Each row was made from one path, in order. Every step used is in the known rows, and no mark comes twice. Write each row's path.
Each row is shifted at random along 3 fixed directions that mean nothing.
Known rows:
punuz-nefam-dudaz-kiten-ruga-mavutat-fasobos-kunaf-luza: [ -99  -18   59    1  -39  -45  -68  102   19  -79  -38  -45   43 -122
  221  -76  168  -13    8 -132 -116  -11   66  -60  -17  -61   17   30
  -48  -85   33  215   15  -15  124  -66   88  -87  -59   61   14   23
   34   29  -30   76  134  -24   71   96   94 -101  -10  -38   74   49]
gara-mavutat-dudaz-kiten-punuz-rilezu-luza-zovab-kunaf-fasobos-ruga: [  99    9  -58  -63  -20  -14  -58   38   -5   89   45  -41  137   60
  101    2   38  -47   63 -153  -48   56    8   18  133  -17  172  -51
   32  -35   26   -8   74   86  -16 -132  113  -55  -31  -54   57    7
  -31   38   22 -209 -116   64    4  130   36  -55  -27  -69   49  106]
ruga-mavutat-dudaz-punuz-gosug-zovab-kunaf-luza-rilezu-nefam: [ -43   81 -186   23  -62   27   57  113   11   -8   37   99  -49   32
  137  -29  -91   44  -52   22  -79   -9  154  178   82   88  137  -48
  -56   16   81  -13  -48  134   10 -119   -7  -85  -29   32  114  -81
  -56    2   68  -27   19   86 -161  -34  -20  -14  -28  175   70  121]
luza-kunaf-fasobos-ruga-dudaz-punuz-rilezu-nefam-kiten: [-184   -8  -45  -27  -91  -66   79  179 -219   80 -108   48  104   96
  495   -9   14  -92  -96   40 -187   50  343  -77   11  260  288  130
 -347  -88  212  438 -142  221  171 -236  -61 -159 -166   -9  146  105
 -126   84   98 -292  -94   67  -25  414  -94  -50 -286  -56  -99  164]
gara-mavutat-dudaz-ruga-kiten-punuz-gosug-kunaf-luza: [  18  -66   80  -59  -38  -81 -129   45  181  -75   17   31  176   -2
  208   30  112   44  195 -270 -226  181   92  -73  109   28   50  -59
    8 -137   96  127  194  172    9 -247  -73  -67 -131 -163   32   93
  -98  124  -47 -216 -123  102  -10   29  135   33   21  -21  -58  138]
fasobos-kunaf-zovab-luza-rilezu: [  16  -58  -89  -10   75    4 -169   28   79   65  -14  -58  -66    7
  -14  -77   36  -53   29   90   51  -47 -161   93    8  -48   43  -86
   46   94   30 -137   57 -100  -67  -48   83  -56   96  -58    0  -97
    5   28   66  -31   61   58  -46 -146   -2  -60  129  166   27    4]
dudaz-ruga-gara-fasobos-kunaf-luza-gosug-zovab: [-114  -37  -58  -91  133   34  -69  -33 -102  102  -64  -47   25  192
  313  -37  -89  -64  -43   79 -116  181   61   37   86  285  231   93
 -130   16   54   15   47  319  -19 -226  -44  -64 -143 -152  300 -130
 -217   32   16 -212 -166  231 -256   15   82   31  -83  326 -151  154]
punuz-rilezu-luza-nefam-dudaz: [  38  -51   -3 -167   99  164  -33  -14   31  132   78  -87   40  149
   68  126 -211   -6    0   36   69  110   30   60  261   77  225 -164
  -38   78  194 -316   48  203   -3  -77  -81 -200  107    9  197  -76
 -137  -61   15 -148 -357   56  -66  273   58   38  -24   44  -75  -27]
gara-kiten-punuz-gosug-kunaf-zovab-luza: [ -19   40   42   48  -32  -79   12  187   -3  -27  -21   53    6 -129
  177   -5  170  -44   18   34 -121  -70   43  122 -161  -16   43  -17
  -43 -183   -9  154   13  -79   -8  -58   51  -19  -91  -43  -76   67
  104   69  -13   37  245  -44  -89  -67 -116   16  137  162  -80   31]
rilezu-kunaf-fasobos-mavutat-dudaz-punuz-gosug-zovab: [ -68    6   25  104  -89 -143  -87  142  201   69   11   97  -54 -166
  115  -39  209  -41  148  -33 -163   22   38  118   30  -80  -59  -46
  -43   25   -2  222   42  -25   57 -189  138  -47  -68 -116 -193  -18
  -88   17   96   61  174   67   41  -36   33  -59   93 -151  -51   38]
zovab-kunaf-luza-rilezu-nefam: [  18  -28  -38   51   38 -179 -125   86  158  -35   36   19 -113  -96
  -29 -148  190   43   66   54  -59 -161  -95   63 -130 -216   -8  -64
   18   50   46   69   98 -318 -128  -83  150  -44  214  -32 -108  -83
   74  108   28   55  143  -23  128 -117   78 -151  178  -80  137  -88]
gara-kiten-punuz-rilezu-kunaf-fasobos-ruga: [ 133  -64   87  -55  -43 -140 -145   44   37   -7   84  -53   40  -55
   -1   16  300  -62  187  -35  -44  -44 -107  -70  -78 -185   -3  -28
   12    8  -40  221   85 -154  -67 -128  222  -53  120  -99 -142   43
   12   63    5  -85  115  -66  183  141   33  -38  127 -242  -24 -106]
mavutat-fasobos-ruga-dudaz-punuz-rilezu: [  38 -107    1  -72  -14    0 -207  -42  266  -86  152  -26   20  -38
  -51  -32  137   -7  233 -120   33  -12 -116    6   78 -198  -97  -82
  145  110    3    0  174 -153 -121 -109   98  -63  170   19  -17  -20
  -13  -28   -6   -5  -90   47  208  -10  147  -54  128 -156   55  -89]
mavutat-fasobos-kunaf-luza-nefam-dudaz-punuz-rilezu-zovab: [-151  -96   89   54    3 -173  -94  204  146   91 -108   68   -8 -146
  338 -104  154  -42   37  -40 -129   40   98  -27    1  -86   77   21
 -155  -82   94  334  -37  -92   60 -192  157 -139  -29  -52 -104   51
   -8   33   26 -165    9   93  140  161   69 -196  -92 -220  -52   66]
ruga-kiten-dudaz-punuz-mavutat-fasobos-kunaf-luza-gosug-zovab: [ 109  -72  -78  -64   13   43 -233  -48  162    6   99  -13   -9  -24
   -9  -50   78  -22  194 -112   18   82 -219   49  121 -113  -78  -92
  222  178  -23 -127   84   25 -105 -160  108  -22   45  -64  -23  -91
 -107  -55    6  -40    1  130   53 -149  217   17  124   12   91   -9]
gara-ruga-mavutat-dudaz-kiten-punuz-nefam-luza-zovab: [  75  -22  -39 -141   65   90  -84   13   50  -32   29  -65  213   43
  178   56 -118  -67   -7  -59  -44   83   75  -24  125   59  204  -86
  -18 -114  112 -103  105  197  -52  -69  -42 -100  -37   -9  197  111
    5  -17 -104 -178 -268   74   33  137   85    9 -116   30  -29  114]
ruga-kiten-dudaz-punuz-nefam-luza-zovab-kunaf-fasobos-mavutat: [ 135  -73    2  -38   -5  -99 -234   13  124  -11    1    5   69  -86
   81  -80  204  -94  152 -214  -92   65 -121 -107   27  -99   50  -61
   91  -16  147   91   99  -32  -39 -183  107   10   45  -96  -97  145
  -48  109  -38 -108  -57   52  230   59  221 -113  -17 -205  126   79]
gosug-kunaf-zovab-luza-rilezu-nefam: [-243  148  -25  162  -23 -216  166  339  -95  -27 -149  143 -101 -119
  352 -145  174  -41 -168  194 -232 -207  292  160 -247   56   96  140
 -320 -207   46  414 -101 -171   18  -65   62  -97 -171    5  -28   37
  143  125   52   41  365   11 -118  -37 -189 -131    2  163  -26  104]
mavutat-fasobos-ruga-dudaz-kiten-punuz-nefam-luza: [-158  -49  -26  -42   10   14  -44   22   -5   12   17  -44  146  -23
  221  -29   19 -112  -37  -38  -64    6  114   13   49   87  131   -5
  -50 -134   54  115   33   73   79 -119   46  -93  -25   87  141   63
   26  -10  -21  -29 -146   41   54  183   82  -69  -56  -33   -2   32]
ruga-mavutat-fasobos-kunaf-zovab-luza-nefam-dudaz: [  82  -76 -121 -100  124   69 -206   -4   79   96  -23  -56  -29   57
  -17  -37  -34  -71   58 -114   81   11 -208   48   95 -120   78  -96
  160   93   45 -304   31  -18  -18  -32   78  -50   93  -15   61  -57
  -75  -50   40  -18 -129   75    2  -95  121 -131   24   76  116   63]
kunaf-luza-rilezu-nefam-dudaz-punuz-mavutat-fasobos-ruga: [  -6  -21   50   34  -51 -226 -148  157  196  -21   -4    9  -99 -216
   78 -140  280   30  146   15 -134 -180  -24    4 -150 -332 -180  -40
   34   77   51  274   45 -365  -91 -138  272  -99  143   72 -216  -29
  109   34   12   65  171  -49  323  -25  147 -231   21 -322  162 -122]
gara-kiten-ruga-mavutat-fasobos-kunaf-zovab: [ 267  -82  -22 -131   44    7 -299  -84  196 -158  146 -138   12  -58
 -262  -64  220  -59  253 -108  125  -91 -373  -12  -52 -365 -190  -65
  288  163 -204 -160  174 -255 -175   79  228   26  240  -42  -99  -86
   91  -88  -70  133  189  -24  153 -245   99  -37  298  -16  118 -132]
punuz-rilezu-nefam-luza-gosug-zovab-kunaf: [  58  154  -74    3   99   58   56  133   83   -9   72   42 -190  -49
  -38  -22    9   24   -6  221   37 -242  -75  238  -33  -30  -55 -118
   40  172   77 -189   -6 -180 -120   57  107  -43  164  100  -10  -96
   73  -61    6  174  123   -6  -32  -79  -20   62  216  123   75 -183]
gara-mavutat-fasobos-ruga-dudaz-kiten: [ 148  -80   64  -51    7 -190 -282  -14  240 -100   22   -1   84  -69
   24  -97  312  -88  274 -229 -171   -1 -146 -116  -41 -240  -80   18
   98   -8  -32  148  270 -224 -138 -126  125   21   51 -107  -87   81
   -2   75  -76  -47  -19   36  281  -70  185 -142   95 -203   67  -39]
gara-mavutat-dudaz-ruga-kiten: [  12   -2    0  -26  -29  -64  -93   68  145 -136   31    4  124  -23
  112   -9  102  -38  122 -128 -190   -6   71  -23   11  -28   38  -11
  -66 -105   28  109  220   -2  -14  -33  -66  -44  -36  -49   68   91
    9   65  -74   -6  -25   15   47  -25   17  -25   42   17    2   66]
dudaz-ruga-kiten-punuz-nefam-luza-rilezu-kunaf-zovab: [   0   23   -1   22  -40  -99  -11   40  168 -281  154  -23  -78 -144
  -51 -134  153   20   82   67   16 -205  -46   14 -170 -110 -162  -84
   31   70    9  194    3 -213  -81    7  138  -78  188   95  -90    5
  126  -24  -99  196  269  -38  123  -34   84  -38  169  -53  135 -134]
fasobos-ruga-kiten-punuz: [ 134 -132   15  -91   67  -71 -322  -99  200  -46  120 -104  115   15
 -142   15  223 -126  253  -97  -43    5 -191  -81  -26 -117  -72  -82
  132   -1   -7   22  270 -123 -179 -170  122   18  180 -107  -55  111
   12   88  -27 -137 -101   71  250    3  196  -57  150 -215   47  -94]
zovab-kunaf-luza-nefam-punuz-rilezu: [-180   -3  -94   21   19   94   30  209  -23   26  -10  -23  -98  -34
  175  -26  -17   94 -131  151   42 -156  102  165  -78  -36  123  -67
  -75  -10  122   -4 -100  -35   72   80   23 -101  105  182   83  -95
   98    8   80  126  104  -84  -91   23 -109  -73   42  187   66  -11]
kunaf-zovab-luza-rilezu: [ -22  -86  -78  -60   79   43 -110   20    5   88   22  -68   30   93
   49   21  -99  -16  -10   60   37   74  -29  108   65   25  166 -100
  -30    2   80 -221   38   87  -68  -99  -70 -136    6  -75  127  -76
  -52   16   27 -118 -152   66 -152  -18   -5  -44   42  219  -45   89]
kiten-dudaz-punuz-nefam-luza-rilezu-zovab-kunaf-fasobos: [-130  -17    2   -2  -59  -62   83  180  -59   11  -27   55   67  -23
  396  -53   12    3 -115    7  -95   57  260    9  -13  143  274   23
 -255 -188  211  221  -85  112  100 -160  -41 -135  -98  -35   61  102
   20   67  -10 -165  -64   32  -20  268  -63  -83  -94   -4  -66  146]
nefam-dudaz-ruga-gara-mavutat-fasobos-kunaf-luza: [ -35  -82   69  -57   50 -102 -144   11  149  -27  -29  -34    8  -54
  145 -105  152   18  100 -140 -110   -4  -21  -50    2 -102    3   -3
   20  -35   47  114  125  -71   46 -129   73  -49   44  -71   21  -57
  -29   19  -50   10  -54   79   70  -37  120 -127   46  -50   48   31]
mavutat-dudaz-punuz-rilezu-luza-kunaf-fasobos-ruga-kiten: [ -95 -105  -11    5  -39 -137 -123   71   90   43  -26   -7   63  -23
  164  -75  112  -39  137 -124 -153   74   49  -51  111  -33   66  -29
  -23   19   60  238   79   13   41 -236  101 -100   59  -31  -21  -20
 -111   91   36 -213  -81  110   97  133  133  -83  -78 -175   35   49]
rilezu-nefam-kiten-punuz-gosug-zovab-luza-kunaf-fasobos-ruga: [ 145   -5   46   52   93 -207 -182   96  146   39    1   -9  -86 -133
  -27  -81  276  -58  196    4  -81 -129 -200   37 -181 -195 -175  -35
  138  102   22  115   56 -320 -179 -225  318  -11  155  -71 -248   57
   30   54    9  -61  161   24  267  -19  194  -84  145 -262   64 -151]
gara-kiten-punuz-gosug-zovab-luza-rilezu-nefam: [ 210   45   -6  -28   44 -107  -37   70   24   27   45   39   16  -41
   14   10   95  -93   63   70  -68  -51  -62  104  -50  -71   57  -48
   21  -38    3  -36   64 -121 -227 -144  155  -63   71  -88  -45   82
   57   27  -70 -133    8   26   65   32   32   19   94   -5  -39  -66]
nefam-kiten-dudaz-ruga-mavutat-fasobos-kunaf-zovab: [-114   12 -119  -58  -48  155   20   39  -64  -78   75  -95  111   64
  174   26  -70  -35  -70    3   33   -6  123   39   43  158   78   46
  -97  -41   21   -6  -50  194  165   33  -53  -90 -115   32  179  -28
   10 -122   31   35   31   30 -156  111 -112   12   30  191   -9  131]
dudaz-kiten-punuz-mavutat: [  30   -8   79   -7  -64  -27  -71   37  103  -68  126  -17   93 -124
   70   31  182  -44   72  -35  -69  -34   17   20  -17  -55   21  -60
  -55 -137   58  125  103  -21  -50  -34  -13  -39  -48  -48  -27  130
   94   45  -21   69   65  -42   73   83    6  -37  137  -62    8    7]
punuz-nefam-dudaz-kiten-ruga: [  57  122 -133  -56  -42  334   38  -64  120 -270  325 -180 -153  -52
 -228   31 -112   54  -10  243  270 -321 -125  220  -76  -93 -175 -214
  177  335  -62 -310   50 -169  -20  275   31  -63  289  354  101 -224
  171 -246  -42  579  269 -221   27  -95  -54  153  353  244  131 -343]
dudaz-ruga-kiten-punuz-nefam-luza-zovab-kunaf-fasobos-mavutat: [ -28    0   -8  -24   11  -90  -97   76  -22   15  -55   -9  133  -35
  220  -51  124  -90    5 -131 -157   46   47  -59    5   71  140   10
  -67 -148  128  176   20  124   20 -152   53  -27  -99  -53   58  173
  -24  134  -21 -144  -80   65   33  138  130 -120 -116  -80   78  172]
zovab-luza-rilezu-nefam-punuz-gosug-kunaf-fasobos: [ -54   46  -78  -81   26   47   84  142  -96  154  -26   23  -61   61
  225   51  -78   18  -89  155  -21  -29  138  179   68  104  184  -74
  -81   55  177 -131 -117  132   41 -120  -29 -149   -6   16   83  -87
  -70  -19   83  -82 -130    1 -195  125  -80   28    8  188  -37    0]
gara-mavutat-dudaz-kiten: [  66  -18  -87  -88   -7  129  -92  -35   90   16   97  -60  113   58
   32   85  -84  -66   37  -12  -12   41   -9   75  168   34  148 -121
   -6   32   19 -200  154  138   29   16  -99  -73  -20  -42  144  -53
  -37  -56    3   44 -148   -6  -91    1  -43   47  107  159  -46   25]
dudaz-punuz-gosug-kunaf-zovab-luza-rilezu-nefam-kiten: [ 150   18  -16  -18   -4  -43  -68   40  169   -6   77   46  -53  -52
    4   49   33  -33  131   55  -34   -9  -74   73   38  -12  -49 -142
   55  164  141  -65   -4  -40  -79 -167   51 -129   67  -83 -119   11
  -50  -12    9  -77  -25    5  -14   39   61   48  163   -8  -11  -82]
fasobos-mavutat-dudaz-ruga-gara-kiten-punuz-rilezu: [  87  -62   78   34  -82 -130 -137   12  216  -98  110  -23  149 -130
  -65  -26  254  -54  217 -173 -100   -8    0  -34   37 -210  -65  -64
   40  -99  -35  213  200 -108  -53 -136  175  -33   81  -68  -86  151
   89   63 -100  -42   37   58  226   64  102  -33  103 -254   23   11]
fasobos-mavutat-dudaz-kiten-punuz-rilezu-kunaf-zovab-luza-gosug: [-187  139 -192  154 -110   33  160  163  -55   99   71   20  -33  -90
   56  -59  -28  -31 -103  118    4 -183  100  271   26   56   69 -127
  -67  -15  -13   24 -110   30  161    1  103  -53  -83  106  -13  -63
   93  -51   96  174  248   11 -189  -29 -166   -6   61  134   83   82]
luza-gosug-zovab-kunaf-fasobos-mavutat-dudaz-ruga-gara: [ -36   16 -198   23   24   79 -102  -21  111   57   84  -16  -21  111
  -37  -23  -70    7   88  -30  -13   56  -42  193  128   31   35  -94
   91  200  -24 -209   78  163    2 -147   24  -20    1  -29  134 -140
 -169  -23   63   31  -84  170 -149 -145  118   20  111  144   54   75]
ruga-kiten-punuz-mavutat-fasobos-kunaf-zovab-luza: [-302    7   28   80  -65 -185   89  309 -271  160 -214   98  182 -136
  471  -76  177 -155 -183  -98 -259   32  273   58  -42  115  291  149
 -292 -515   27  410 -136  153  215 -124    8  -90 -350  -50   50  229
   57  153   51 -148   96   59 -205  147 -168 -180 -210   70  -39  375]
dudaz-kiten-ruga-gara-fasobos: [  64  -96  101  -94   33  -72 -122  -82   90 -146  126  -98  134   -1
   62  -35  159  -48  130  -98  -61   47  -25  -72  -40  -60   47   26
  -11  -79   -1   80  214  -22 -110 -107    3  -34   67 -103   82   53
    9   33 -141  -22 -103   37   99   96  104  -10  141  -16  -47  -24]
mavutat-dudaz-ruga-gara-kiten-punuz-gosug: [ -19 -112   77   -2  -46 -110  -97   15  183  -60   94   -3  203  -71
   95   13   87  -41  161 -138 -140  130   75  -20   52  -41   80  -66
  -45 -179   22  142  192   68  -13 -217  -14  -83   23 -118   25  158
  -42   71 -111 -135 -150   81   85  125  102   21   52 -135 -121   67]
punuz-nefam-luza-rilezu-kunaf-fasobos-mavutat: [  11   12  -90  -98   24   72  -54   11  -33  132   27  -97  -83   13
  -28  -36  -50  -10  -48  163   96  -76  -91  118  144  -48  106 -159
   10  194   81 -206  -62   86   68   12  129 -126  141   46   60 -190
  -55  -73   76  117  -18  -25  -93   49   24  -22   50   76   71  -68]
rilezu-kunaf-fasobos-ruga-gara-kiten-dudaz-punuz: [ -45   -6 -201 -158  -53  167   37 -139 -243   59  156  -94  132  259
  139  120 -187 -120  -87   87   41   92  126   29  135  296  350    7
 -131   15   24   -5  -32  383  163 -159  -80 -108   -2  -49  310 -107
 -176  -74   54 -129 -226   34 -228  265 -108   87  -45  162 -115   75]
gara-ruga-kiten-punuz: [ -18  -37   36  -36   -3 -110  -71  116   66 -151   50  -41   85  -88
  125  -58  226  -39   49   43 -122 -164   68   -1 -231  -92    4   12
  -63 -181  -17  225  174 -186 -110   -2   52   12   86   16   -9  109
  174   74  -87   28  108  -34  154   -7  -56  -47   98  -37   10  -49]

Which path is each row?
[  48  -19   35  -68   14  -80 -101   24  169  -30   46  -14   92  -77
   90  -57  122  -60  123 -181  -97  -22  -57  -59   91  -99  -10  -45
   75  -44   72   63  103  -59  -25  -98  129  -63   90    7  -21  106
    3   19  -40  -90 -112   66  182  127  181 -110   12 -251  124  -14] | rilezu-luza-nefam-dudaz-ruga-kiten-punuz-mavutat-fasobos-kunaf
[-206   22 -133   50 -108   68   22  120  -89   78   -4  -55  166   34
  242   31  -17  -24  -96  -44 -112   25  211  104   80  138  206   -5
 -149  -96   28   55   16  210  236  -58  -60  -70 -171   25  136  -22
   -9   50  112   -1  -22  -15 -164  126 -136  -31    9  112  -13  171] | zovab-kunaf-fasobos-mavutat-dudaz-kiten-ruga
[  79 -118   36  -49  130 -144 -359  -60  329  -64   17  -43   23  -64
  -18 -135  199    0  252 -210  -73   71 -256  -91   45 -235 -104   -4
  151   48   -9   12  223 -150 -201 -162  152   -8   85 -192  -43  -30
  -60   58  -34 -135  -50  165  175 -187  316 -188   93 -146  114   52] | dudaz-ruga-mavutat-fasobos-kunaf-luza-zovab
[-105   60 -180  -98   -5  138   92  191 -272   93  -82  -49   74   47
  293   -6 -152  -68 -222   82   16 -116  107  138  -18   64  252  -22
  -44 -101   11 -101 -160  155  152   86   16 -110  -78  206  222  -12
   44  -72   36   14  -22  -52 -200   67 -183  -42 -173  263   44  151] | gara-ruga-kiten-punuz-mavutat-fasobos-kunaf-zovab-luza-nefam-dudaz
[  83   10 -101  -38   65   15 -184   18   69   -2    9  -11 -103    9
   23  -18   91  -86  126   36  -66  -25 -173   49  -35   26  -54  -81
  136  232   54  -36   43  -11  -87 -126  129   -2  102   47   -4  -32
 -104   36    8   25   18   25   40  -77  206    8   83   53   96 -108] | dudaz-punuz-nefam-luza-gosug-zovab-kunaf-fasobos-ruga-kiten
[ -39  153 -156   31 -101   75   99   49  -43 -108  175  -44    2  -35
  -51  -15   58  -80  -46  106   23 -262  123  140  -17   -1  -12  -27
  -53    4  -55  124   14  -70   26   68  152  -35   67  193   87   -1
  168  -78   30  212  229  -56   37   79  -93   -6   67   13  137  -51] | fasobos-ruga-mavutat-dudaz-kiten-punuz-rilezu-nefam
[ 258 -192  163 -142   20 -189 -344  -82   51   62   51  -83  180   -1
  -46   38  319 -128  303 -243 -106  191 -182 -172   21 -245   65  -33
   92  -89    4  133  194   10 -142 -293  155  -44   73 -235  -76  167
 -110  142  -74 -264 -160   49  230  140  248  -96   22 -313  -29   35] | kunaf-fasobos-ruga-gara-kiten-punuz-mavutat
[  50   19 -117  -34  -25   85  -40    3  105  114  118  -26  -59  -55
  -77   21    7  -15   41    5   78 -130  -67  151  175  -90   32 -197
  123  176  105 -183   11  -61   93  -18  131  -65  185   67  -41 -133
   16  -72  101  151  -70  -55   22   36   -5  -34  142  -71  145  -67] | zovab-kunaf-fasobos-mavutat-dudaz-punuz-rilezu-nefam-luza
[  98   55 -109   23   37    9 -145  -16  196   57   97  -43   33   31
  -77   -5   23  -19  200 -100  -37   10 -135  148  118  -77  -52 -145
  169  189  -22 -224  159  -13  -46 -166  123  -15   13  -81  -50  -94
  -40  -28   16  -66  -35  106   -7 -127  132   22  207  -15   64  -42] | rilezu-zovab-luza-gosug-kunaf-fasobos-mavutat-dudaz-kiten-ruga
[  50  -60 -182 -107  153  100 -202  -62   28  125   16  -75  -11   93
  -82  -43  -90  -94    6  -60  127   30 -258  103  162  -96  132  -75
  150   92  -36 -372   26   65  -55    1   87  -58   84  -47  153 -111
  -86  -56   62   -3 -122   86 -145 -157  105 -115   57  198   99  108] | ruga-mavutat-fasobos-kunaf-zovab-luza-nefam
[-177   28 -117    3  -93  146  -16   97   60  125   10   25   46   11
  188   86 -114  -59  -26   88  -60  110  154  187  206  182  114 -107
 -101   29   47  -29  -33  324  186 -103  -88 -109 -204  -33   86  -79
 -113  -38  160   11   10   86 -286  -12 -124   68    9  227 -147  164] | fasobos-mavutat-dudaz-punuz-gosug-kunaf-zovab
[ 254  -98   19  -63   76  -19 -301  -30  239  133   54  -79    9  -49
 -142   23  167  -22  259 -150   38   33 -311   27   85 -232 -100 -203
  284  182   99 -268  134  -68 -116 -163  219   -9  159 -122 -168   31
  -54   26   38  -77 -101   24  176  -25  255  -17  217 -179   91 -103] | zovab-luza-nefam-kiten-punuz-gosug-kunaf-fasobos-mavutat
[ 186   -2  -93 -107  -16   66 -191 -120  147  -84  212  -95  -20  -80
 -284   -4   85  -72  175   36  108 -150 -290  114   38 -300 -121 -136
  259  188 -161 -164  129 -149 -119   69  212  -19  282  106   12 -111
   62 -131  -58  246   40  -78   76 -163   97   -9  228  -20  139 -189] | dudaz-punuz-mavutat-fasobos-ruga-gara-kiten
[ -34  132 -112  -18  -66   83   80   86   41 -123  152    5    3  -60
    7   57  -28  -41    5   89  -44 -200  125  155   12  -17   -5  -83
  -25   21   47   16   11  -22   65   81  -25 -103   94  196   68    2
   77  -91   -8  222   66 -101  -21   40  -84   15   58   33  105  -63] | rilezu-nefam-punuz-mavutat-dudaz-ruga-kiten
[ 109   71  -49    9  -62  -54 -124   54  191 -100   95    4 -127 -111
  -73  -22  246  -41  220   -6  -77 -168  -67   66  -64 -180 -216  -77
  153  235   -2  103   69 -193   -8  -65  208    9  147   85 -178  -61
   -2  -47   40  195  227  -64  173  -70  113  -20  184 -124  147 -186] | rilezu-nefam-punuz-gosug-kunaf-fasobos-ruga-mavutat-dudaz-kiten
[ 114    1   52   -2   40 -121 -139   22  108   71   52   12   41   24
   81   31  185  -59  215 -107 -113   91  -80   -6   46    3    5  -58
   36   53   69   76   96   -1 -127 -309  141  -45  -68 -174  -87   87
  -77   93   -6 -296  -77  115   60  114  178  -11   99 -142  -27  -15] | dudaz-kiten-punuz-rilezu-zovab-luza-gosug-kunaf-fasobos-ruga
[  76  -42   -6   -6    0   12 -145   72   47   66  -15   -5   80  -38
  170   32   59 -103   56  -99  -52   80  -54  -52   51   24  109  -35
  -33  -55  193   48    2   61   46 -133   25  -99  -68 -106  -40  164
  -29   65   44 -158   -6    3   68  127   37  -57  -12  -55  -24  128] | fasobos-kunaf-zovab-luza-nefam-kiten-dudaz-punuz-mavutat
[ -12  207 -270  -17  -78  273  167    1 -153  -67  197  -60  -32  125
  -45   64 -153   -3  -87   63  145 -196  104  287   93  137   83  -83
   78   94  -73 -182  -77  147  110   89   83  -28   -9  233  230 -181
   92 -191   67  171  122  -17 -259   -4 -158   98  115  331  151  -10] | gosug-kunaf-fasobos-ruga-mavutat-dudaz-kiten-punuz-rilezu-zovab-luza
[ 113  117 -175  -77  -31  124   81  -88 -104  -46  216 -105   -7   71
 -141  -43  -62   -8  -40   50  149 -160  -62  184   58  -22  102  -80
  117   91  -80 -152  -21   63  -39   64  160    2  171  116  183 -165
   66 -116  -31  126   48   14 -149    9  -41   27  109  163  176  -21] | dudaz-ruga-gara-kiten-punuz-rilezu-luza-zovab-kunaf-fasobos-mavutat
[ 35 -16 -79 -84   3  37  22  25 -81  11 127 -41  49  55  21 -33  -5  -8
  -8 -56  81 -29  -4 111  54  -5 179 -77  47 -50  21 -98  -6  69 -51 -39
  36 -44 106  34 112 -46 -10 -20  -7 -63 -82  58 -85 106   4 -14  52  64
 118  45] | ruga-kiten-punuz-rilezu-luza-zovab-kunaf-fasobos
[ 111  -18  -94  -69    6   82 -111  -19  227  -79  208  -27   45   64
 -108    5  -55  130  203 -190   65   46  -85   83  149 -112   13 -187
  153   84   81 -229  143   41  -97 -121    5  -52  142  -31   38  -40
   -8  -12  -36 -125 -117  109   11  -61  118   16  128  -34  119   29] | kiten-ruga-mavutat-dudaz-punuz-rilezu-zovab-kunaf-luza-gosug
[  58   59 -115  -95  117   75  -36  -18  116  -43  103  -24   36   97
   16   32 -165    4   37 -107    9  -22  -27   96  103  -13  107  -73
   47   -4   86 -292   84   41  -72  -26  -26  -90   59   30  192    0
  -17  -96  -73  -48 -280   67  -37   36  107 -105   -1   46   97   42] | rilezu-zovab-luza-nefam-dudaz-ruga-mavutat-fasobos
